Below is a small trained network, with its code and all its weights. Each question gives an input and a class and asks what happens when units are switched off, that is, made to give their printed mean instead of their output.

import numpy as np


def w(rows, s, z=0):
    codes = np.array(rows[::2]) - 128.0
    scale = np.full(codes.shape[1], s)
    scale[-1] = z or s
    return codes * scale


def f(y):
    return y / 2 * (1 + np.tanh(0.7978845608 * (y + 0.044715 * y**3)))


def log_softmax(a):
    a = a - a.max(-1, keepdims=True)
    return a - np.log(np.exp(a).sum(-1, keepdims=True))


def net(x, mask):
    res = np.array(x, float).reshape(1, 2) / 4 @ E
    y = f(res @ A[0][:, :-1].T + A[0][:, -1])
    res = res + np.where(mask, y, B[0][:, -1]) @ B[0][:, :-1]
    return log_softmax(res[-1] @ U[:, :-1].T + U[:, -1])


A, B = {}, {}
E = w([
[100,167,194],'x0',
[71,3,135],'x1',
],0.012)
A[0] = w([
[77,77,128,139],'neuron 0',
[101,80,130,131],'neuron 1',
[94,111,175,184],'neuron 2',
[178,128,60,111],'neuron 3',
[122,137,6,252],'neuron 4',
[122,189,119,190],'neuron 5',
[134,117,65,216],'neuron 6',
[118,234,175,249],'neuron 7',
],0.018,0.004)
B[0] = w([
[172,115,156,196],'neuron 0',
[187,107,177,181],'neuron 1',
[126,65,255,170],'neuron 2',
[84,40,95,170],'neuron 3',
[130,142,24,199],'neuron 4',
[208,191,149,189],'neuron 5',
[142,73,28,169],'neuron 6',
[204,138,59,247],'neuron 7',
],0.01,0.015)
U = w([
[2,194,133,36],'0',
[15,83,208,237],'1',
[65,175,141,2],'2',
[216,138,103,210],'3',
[11,95,19,75],'4',
],0.011,0.0049)

Each question gives the input, the list of numbers given to net, and the class t.
The units are the neurons (one row each of A and B). Each row of codes is followed by its name. A weight is (code - 128) times the scale printed after its matrix; where a second scale follows, it is the last column's (A, B and U).
mask holds one flag per neuron, in row order. A switched-off neuron (its flag False) gives its mean, the last column of its row in B, instead of its output. The means were averaged over made-up inputs and are rounded, as every weight is.
A unit's drop is (log p(t) with every unit on - log p(t) with that unit switched off) / (log p(t) with every unit on - log p(t) with every unit switched off).
The circuit of an input: a set's keep is (log p(t) with only the set's units on - log p(t) with every unit switched off) / (log p(t) with every unit on - log p(t) with every unit switched off). Starting from all 8 units, units are removed one at a time, each time the one whose removal leaves the highest keep (on an exact tie, the one counted first), for as long as the keep stays at least 0.8.
circuit, biggest first: the units of the circuit, biggest drop first
top k neurons: the k neurons with the biggest drops, biggest first
drop of u: that unit's drop, to one decimal
input [-2,7], class 1: circuit, biggest first : neuron 7
input [-8,5], class 4: circuit, biggest first : neuron 5; neuron 4
input [-7,-6], class 4: circuit, biggest first : neuron 3; neuron 4
input [3,1], class 1: circuit, biggest first : neuron 7; neuron 4; neuron 5
input [-7,5], class 4: top 2 neurons : neuron 5; neuron 7
input [-1,8], class 1: top 2 neurons : neuron 7; neuron 2
input [-1,3], class 1: top 2 neurons : neuron 7; neuron 5
input [-6,4], class 4: top 2 neurons : neuron 5; neuron 7
input [4,1], class 1: drop of neuron 7 : 0.1
input [2,2], class 1: drop of neuron 7 : 0.3
